Each row was made from one path, in order. Every step used is in the known rows, and no mark comes twice. Write each row's path.
Each row is shifted at random along 7 fixed directions that mean nothing.
Known rows
godun namo fepetat feduz lemu: [-247  107  -81 -458  207  166   43  345   36 -288   35   21 -367  -57
  470  305 -168 -352 -127 -277 -115 -364   90  234  -73  201 -140   14
  -74 -106 -150  159  -29 -198   58  294  360  -21 -299 -187   67  458
   39  -71  186  455  114  131 -113 -182]
fedok namo feduz tase feke: [-189  -62   31 -262  243   11 -195   72  -32 -122  -15 -207  171  129
 -344 -283  130 -119  -18  230 -236 -292  -43    7  417   54   -2   57
  218  260   22  185   46  231  -98 -171  217   71  127  331  360  -68
    5 -311  -24  -41  161  323 -214    4]
feduz tase godun namo fepetat: [-325 -155  400 -308   11  -71 -151  -45 -256  -49 -145  -50  298  -73
  133  255 -259  207 -130  179 -225  -59 -551 -152  281  211    3  250
  241  253 -282 -130  117 -295   53   78  248   10 -179  125  -21 -340
 -171  -15  204  131  281  547  209  312]
lemu vilezet namo fepetat feduz tase fedok godun: [ 443   46 -162 -115  225  358  138  126  -68 -233    0 -122 -252   25
 -333  129  127 -284 -223 -115 -121  -84  -28  174  -72 -211 -188  236
 -163 -128  -46  233   92 -144   96   50   80   -8   86   67   20   -3
  326  -83  -15   56   -4  -37 -399 -191]
tase feke vilezet namo feduz: [ 339  188  -64 -362   96   60  282   59 -141 -389  249   62  -63 -258
    0  221  130 -188  224 -283  163 -390  562  -55  300 -311  -36 -116
 -489  -52  -85  221 -245 -360 -183  337 -153  -71 -222 -249  -48  122
  161 -110 -108   15  312 -287 -641 -230]
lemu vilezet feduz fedok tase feke: [ 477 -144   83   35  331  128  303 -243 -457 -173  -34  -52 -462 -273
  -39   57 -609 -376  -48 -144  131    5  272 -220  212 -117  -63   47
  -61   56   70 -356 -316 -144    3  297 -400 -158  -37  -24 -254  186
  293  -20    4 -151 -101  -99  136  132]
vilezet namo fepetat tase: [-139 -273 -132 -414   26    6  285  117   -5 -221    6  -91 -113   48
   93  293  401  -33 -268 -425   97   40  297  196  -95 -204 -187  186
 -196 -248   57  613  457 -142   83 -497  364 -244 -170   41  130   80
  189  -73 -195  451   79  220  242 -278]
tase fedok godun namo fepetat feduz lemu vilezet feke: [  93  164 -323 -304  328  340 -105  177   15 -240 -221 -115 -624  136
    0   53  240 -241  -45 -224 -151 -216  -98  178 -229   75 -107  129
  -67 -112  -92  416   84   30   47  270  378   39   -1   57  115  -82
   73 -313   23  286  136  307 -325 -452]
namo fepetat tase feke feduz: [ 225  346  156  135  387  184 -198  109 -235 -128   69   81   61  247
 -393  -41  498 -192 -282  -37 -123 -130 -224 -227  -82 -208 -136  168
  -70  170  -98   75   26   -8 -234  315  241   65  -92   11   32 -167
  167 -332   43 -155   84  102 -392  -92]
tase godun namo fepetat feduz fedok lemu vilezet: [ -37 -156 -109 -299  331  278  -81  121 -139 -168  -77  -73 -200   26
  275  -59  -26  -99 -315   36 -216 -259 -220  135   31   18 -117  122
  187   -9 -285  162   94 -239  -47  277  237  106   11  -71   66 -123
  164  -64   66  307  318  317  -48  -30]
tase fedok godun vilezet feke namo fepetat feduz: [ 208  -41 -274 -257  234   98  -34  102   13 -300  -55   12 -327 -190
    7  411  285 -160   14 -239   34 -272  329  177   87   12  -71  209
  -59   40 -418  244   62  -29 -129  -89  137 -156 -142  -58   15  189
   45 -341  -73  221  212  324  -98  -65]
godun vilezet feduz fepetat tase fedok: [-168  275  408   57  426  296 -294  -42 -177 -509  -23  301   37  386
 -341  143   38 -298 -567   53 -367 -132    5    9  399   84  382  207
   90   12  188 -506 -359 -116  260   77  110 -142  256   50  109  217
  428  328 -126 -393 -123  -35  -56 -301]
fepetat namo feduz lemu tase godun vilezet: [-207  219  119 -468   19  109  247  327  -59 -164   90 -184 -336  307
 -201  103  153 -429 -406 -161 -317 -246 -137   73  -28  295   69  224
   29 -105  143  206    5  170  246  400  120 -116   39  -57  305  169
  342 -275   20 -168 -267  312  -28 -194]
fepetat tase feke vilezet namo feduz: [-291 -297   11 -196  302  -27  262  -70 -131 -198   76  118  -51   27
  180  315  342 -106 -220 -290  121 -226  377 -138  324 -120   87  -40
  -62   42  -58  234  196 -101   73 -352  169 -244 -512   24  -66   26
  169 -216 -140  272  290  436  325  192]
fedok namo fepetat tase godun vilezet: [-103 -257 -127 -378  279  -91 -153   24  121 -539   86  -88  354  224
  -70  -82  153   42 -414  -32 -201 -459  191  281  304  -86  -82  162
   19  190 -478  216  255 -194 -324 -300  342 -177  -46  122   40  -26
  -33  -72 -115  187  327  305    3  103]
vilezet namo feduz lemu tase fedok godun: [  24  132  286 -360  161  130  107   25 -125 -323  195  -98  -97   -3
 -182  169 -280 -269   63  -61 -352 -184   51  -79  214   91  102  164
 -119   17 -161   51 -220   86  411  169  237 -109  176  350  328  264
  164  -61 -154 -178 -198   43 -235 -251]
tase godun namo feduz fedok lemu vilezet: [  -6   58  110 -484   82   43  339  -39 -378  232  -96 -344 -472 -240
   80 -189 -476 -113 -143   13 -213  -17 -208 -283   41  195  -76  189
  247  357  225  134  -22  -51 -239  639 -218  174  371  -59  174 -110
  177 -482  -18 -210 -134  213  -28   12]
fedok lemu vilezet feduz namo fepetat tase: [ 338 -179  -78  -42  322  412  196 -115 -208   60  -65 -214 -480  -38
 -132   27 -262 -441 -125 -174 -120 -103  179   64  166  -59  -67   31
  200  127  176  107  140  174   12 -160 -133  -62  125  114  -39  261
  339 -270   56   97 -346  141  108  130]
namo fepetat tase feke feduz lemu: [  37 -222   31  -30  326   59  -29   29  -83 -201  -36   27  194  311
  -73  102  302  -89 -339  -10  -42 -123 -121  -85  -38 -110 -143  216
  308  138  -93  286  306   24  -32  -73  528 -210 -177  170   84 -187
  -51 -292  -42  160  188  667  334  165]
feduz namo fepetat tase feke vilezet: [ -25 -323   49 -300  126  221   36   60  -49 -497  103   85  188  155
  -47  420  -23 -193  -78 -108  -42 -226  211  -13  335  -62  188   53
  208  197 -109   23  209 -135  200  -61  174 -152 -125  248   44  154
   66  251 -282  178  153  343  100  376]
fedok namo fepetat tase feke feduz: [  81  -12 -141 -160  485  120 -138  233   79 -555  134   23  193  269
 -360 -176  230 -297 -165  -33 -205 -396  418  106  305 -202 -228   -2
  103   85 -382  138   89   -9 -118 -193  195  -22  185  325  325  210
  177  -28 -321   -1  223   82 -380 -189]
tase feke namo feduz lemu: [  79  -71   74 -142  358    8  135  129 -154 -374   70   53  -30 -103
  -59  107  249 -491  217  112    9 -291  311 -164  206 -250   91  -11
  280  157 -253  189 -105  186  189  127  -27  -55  -88  180  311  212
   -2  -70 -164  -29  225  312 -149   37]
fepetat feduz fedok godun vilezet feke namo: [ -35  521  -81   37  123  437 -237  305  -53  110  -52   74 -571 -103
  -72  345  245 -405  -59 -279 -158  -94 -209   77   64  156   64  254
 -329 -227  219 -265 -158  -24  110  240  125   94 -185 -344   58  184
  296 -426  362  105  -45   40   20 -185]
fedok namo fepetat tase: [  90   77 -101 -265  220  -33  112  152  -34 -162   39 -190  -68   49
 -337 -137 -122 -225 -134 -225 -101 -193  251   36  181   -8 -210  144
  -13  227  -80  123  162   74 -277  -59  -51   -3  226  224  148  209
  101 -265 -180  -58 -166   24 -260  -68]
lemu vilezet namo fepetat tase feke: [ 160 -109  295  -13  506  219  456 -212 -515  -94   24    2 -259  -66
  -41   78 -414 -392 -206  -62 -126  -34   68 -344  182 -141  -25  -34
  359  128 -119 -183  -42   97  330  165 -277  -91 -106  384 -164  329
  267   26 -356 -161 -262  -10  -26  124]
fepetat namo feduz lemu tase: [ 238   19   15 -503 -268 -192  752  208 -100  270   94 -461 -692 -188
    1  262  -94 -289 -118 -255  285  -45  101  -35 -345  255 -146  310
 -198   73  384  348  207  167 -196  312 -141 -237 -278 -332    2  180
   67 -911  246   16 -496  412  362  228]
namo fepetat tase feke vilezet feduz fedok: [ 245  177  342  138  381  272 -381  -88 -276 -328   92  154  338  224
 -175  154  198  -45 -350  -57 -110 -313 -210 -145  308 -214  122  198
 -310  176 -285 -296 -153 -419 -108  313  403 -125 -358    4 -172 -242
  171  -36   69   31  303   91 -206  226]
fedok namo feduz fepetat tase feke: [-420  338 -156 -234   39  161 -236  264  -38 -335  -54   56 -173  176
 -247  -85  259 -258  -85 -460 -348 -501  -45  168  263  239 -135   -4
  -67   12  176  260   65  131   23   69  429  203 -111   21  303 -231
  143 -404  101  274  262    1 -214 -506]
fedok godun namo feduz lemu: [-398  -62 -212 -693   25  -18  235  185  141   80  -65 -244 -424 -106
  271  118 -501 -197  118 -352 -308 -166  181  -28   35  413 -243 -111
  359  201   -5  313   67  165  119  -26  101  -15   41   88  312  467
  -37 -387    4  124 -195  426   93   -1]
fepetat tase godun vilezet feduz: [-101 -143   35 -238  119 -234  230 -122 -191 -205   29   15 -124  -65
   87  340  183  -53 -472 -372   59 -101  144  -31  146   44   -6  288
 -363   35   46   72  123 -334 -215 -181  -11 -320 -201 -408 -178 -169
  221 -226  219   75   85  376  519   11]
godun namo fepetat tase fedok lemu vilezet feke feduz: [ 268  131  130 -352  569  203  322    1 -213  -72  -58 -252 -622  -52
  -45  -58 -178 -353 -232  159  -15  -11  375 -228  -89 -133  -41  146
  222  358   33  165  153   14 -325  341 -210  -32  253  268   55  450
  206 -418 -338 -221 -256  194 -197   28]
feke namo fepetat feduz fedok lemu vilezet: [ 338  195  -73  182  229  483 -122  326  -46  -45  -47   36 -306  -47
 -139  128  467 -513 -102  -62  -89 -157 -108  174 -115 -354  -69  245
   51  -14 -292   51  125   30  -33  128  140  202 -139  -44  141  187
  245 -350  103  182  156   25 -241  106]
godun vilezet namo feduz: [-312  197  222 -458   -8   91  107  -33  -96 -121  133  -80  -57   42
   -2  104    7 -118 -360  -78 -343 -138   56   58  202   73  171  131
  -86   23  293  144 -139  -59  -18  116  209 -144   67 -126  159  328
  231 -156 -102 -183 -133 -147  -86 -267]
lemu vilezet feduz tase feke: [ 453 -102   65   63  268  156  246 -169 -327 -225  -78    6 -297 -191
  -56  196 -115 -424  -51  -99  156 -100  157  -59  129 -216  -82    2
 -124  -65   18 -159 -122 -170  120   38 -290 -105 -235  -74 -278   75
  220   -6  223   41   69   43   42   43]
namo feduz tase fepetat: [-113   31  -89 -332   17  127  -19  155 -157  -54   18 -156 -119    2
 -225   85  373 -304  -85  -15   25   99  -37 -127   60   75 -101  176
  308  152  393  365  195  311 -100   24   30   99  155  219  329  143
  216 -405  166  -38  -16  443 -170 -171]
vilezet feduz lemu tase feke: [ 398  153  271 -126   54   -1  242  -99 -304 -157   24  -12 -146  -74
  -91  232 -523 -350   12 -300 -150 -164   23  -54  237  119  -99  257
 -354 -163  178 -124 -314 -216  311  290   61 -388  103  -23   26  -85
   89  -22  106  -54 -203   25  162 -369]
fedok feduz namo fepetat tase godun vilezet: [  -7  311  114 -202 -135  235 -167  -16 -257   -3   75  -46  -48 -205
   39  326 -243  -43 -147 -288 -176 -367 -478  -13  350  263   22  223
 -257  193  -96 -108 -185 -259 -385  404  254  -33 -384 -587 -330 -188
   87 -597  554  219   40   92   58  256]
lemu tase feke namo fepetat feduz fedok godun vilezet: [ 450    6  184  -40  221  118  101    7 -115  -54  104    1   61   11
 -212  138   67 -235 -341  272 -163 -214 -102  -62  121 -196   28  437
   64  195 -366  -50    5  -46    5  133   78 -272 -108  158 -169  -41
 -148 -215  -73  -98   75  329   21  385]
fedok namo fepetat tase godun: [ 150 -272 -110 -297  212 -221   49   -8  -52  -31  -38 -274   73   84
 -138 -216  262  161 -243  -17   86 -144  -57   37  -19 -155 -229  279
   39  292 -242  336  419  -13 -573 -288  153  -72  -65   54   14 -254
 -118 -608  -16  104  109  483   88  189]
tase fedok godun vilezet feduz fepetat namo: [-310 -218  -35 -209  150  178   30   41 -129 -106 -221  113 -404  129
  -22  308   12  -53 -193 -308 -143  -67   40   47  208  365  -38   26
  437  -80 -118 -120  -62  145  335 -341  155 -106  -69   -3  149  132
  217 -189 -152  126  -76  454  251 -176]

Write each row's path
[-205  332  192  301  396  860 -377   35 -277  -66 -169   42 -461  327
 -263 -182  383 -470 -258   30 -288   58 -476  -43    6 -256  298   -1
   60 -143   77 -239  -50  275  327  188  323  457  -29  229  -37   69
  378  -20  248  115  -45  -67 -300 -191] : feduz fedok lemu vilezet namo fepetat tase
[ 228 -209  -34 -139   61  232  287 -144 -346 -109 -137  -69 -366   34
    0  240  -11 -300 -301 -465  -76 -114  -85   12   -8  -41 -164  147
  -51  -39  288  207  199 -182  155   14  170 -231 -236  -93  -85 -245
  266 -227  -22  293   17  170  379  -78] : lemu vilezet feduz namo fepetat tase feke
[-129  124   44 -220  591  485 -198  145 -167 -190 -152  -35 -512    9
  205  124    9 -393 -148   99 -201 -306  -37  138  126   86   66   12
  147   -3 -200   84   23   30  115  215  231  107 -190  222  -19  336
  174  -87   68  344  142  223 -309 -115] : godun namo fepetat feduz tase fedok lemu vilezet feke
[ 421  225  108 -214  114  -88  -55  -12  -15 -341   46 -117 -144 -299
 -168  415   84  -73  192  -22   84 -265  381  -74  137  -68  124  352
 -282  335 -128  110  188 -182 -187  152  -36 -251 -210  127   83  -75
  -10 -490 -128  -39  109  242  186  229] : vilezet feke namo feduz fepetat tase fedok godun
[ 307 -289  116 -385  -79   10  519 -130 -155  134   -8 -143   -7   23
 -117  136 -283   25 -381   35 -155  102   46 -151   73  -31 -276  431
  350   83   76  270  246  -67   52  -85  194 -415  210  272    9  -99
 -144 -384 -396  -89  -70  486  504  111] : lemu tase feke feduz fedok godun vilezet namo fepetat
[-230 -109  107 -273  193  284   65  -33 -175 -211   11  105 -215  -63
  132  190 -292 -298  -97 -125 -383 -321  111  143  408  193   52    6
  424  -54 -282   87   42  278  376 -150   56   30   12  309  -25  317
  109  -39   33  161   -3  258  134 -101] : fedok lemu tase godun vilezet namo feduz fepetat
[ 238 -107 -112 -151  470  199 -152  259   67 -382   35   73  110  396
  -66   76  355 -346 -497  119 -151 -240 -204  294 -122  -80  -10  372
  231 -136 -234  256  162   98   66  107  362 -146   66  131   53  198
   84   12  103   34  103  566  -55  -22] : namo fepetat feduz lemu tase godun vilezet
[  32   69  117 -376  305  118  -43  -16 -353 -437  -57   90 -245 -174
  147  246  -51 -242   17 -142  -10 -170  107 -132  231   -6  -20  106
  183    9 -336 -242  -55  -75 -131  324 -117  101  -53    4  -55  364
   94 -276    9 -100  239  297   72 -132] : tase godun vilezet feke feduz fedok namo fepetat
[ -38  -52   10 -324  447  136  -76   23 -172 -598  -39  139 -268  -35
  121  128  275 -314   12   64   98 -109  325  -52  196 -190  135    6
  194 -132 -323 -205  -33    2  -35   45 -206  111   22   43   21  473
  155  -44  -39 -134  311  357   71 -188] : tase godun vilezet feke feduz fedok namo
[-288  138  427 -237  192  114  -79 -151 -176 -569  222  162  -53  -35
  107  409  137 -118 -393   53  -96 -349  104   22  252   13  434  150
 -233  167 -100 -247 -225 -187  -50  117  302 -116 -452 -236 -200  286
  129 -145  180  -14  120    0   66   85] : godun vilezet namo feduz fepetat tase fedok
[ 326  -46   90 -194  198  279  115   62 -186 -390   15  224  -55  188
 -103  254  189 -394  -61 -236  -75 -220  185   17  195 -257   13   67
  -14 -170 -291   97   31  -61  341   42   17 -133 -106  337  -83  160
  102  207 -276   59  217  119 -280 -151] : lemu tase feke vilezet feduz namo fepetat
[ 176  137  -62 -445  246   25 -329   96 -129 -323  -33 -115 -219  155
 -317  -51  431   35  -71  -12 -101   71 -104  -26 -116 -221  -31  327
  -96   80  -12  359  133   -2 -647  212   47   -2  123 -118   77  -81
  126 -416   68 -333  168  247 -306 -216] : fedok tase godun vilezet feke feduz namo fepetat
[ 114  -33  409    2  422  126 -182 -112 -513   17 -117  -43 -183   36
 -134  -15   45 -133 -212  -97    3   63 -310 -274  217  -61    7  285
  -66   92  -79 -485 -142  -89  -72  -34   90   23  -59    7   96  -10
  307 -403  139 -106  -64  338  218   -7] : vilezet feduz fedok namo fepetat tase godun
[-187 -104  207 -399  -67  151  300  -36 -374  188  -28 -192 -391 -211
   73  137 -139 -128  -47 -232 -155   89 -118 -128  155  124  -23  240
   50  -75  193  245  100  150  258    3  175   25   99  164  244   32
  234 -416  -56  126 -119  253  297 -215] : vilezet namo feduz fedok lemu tase godun
[ -92    5  104 -215  103  284  213  148  -97 -124   50   97 -336  -71
  -36  443 -130 -334 -188 -292  -78  172  244 -218   78   16 -189  146
  259   10  -27 -300   27  -42  109 -102   84   33   34  -13  169  648
  296 -401  -54 -133 -132  297  384   92] : feke feduz fedok godun vilezet namo fepetat tase
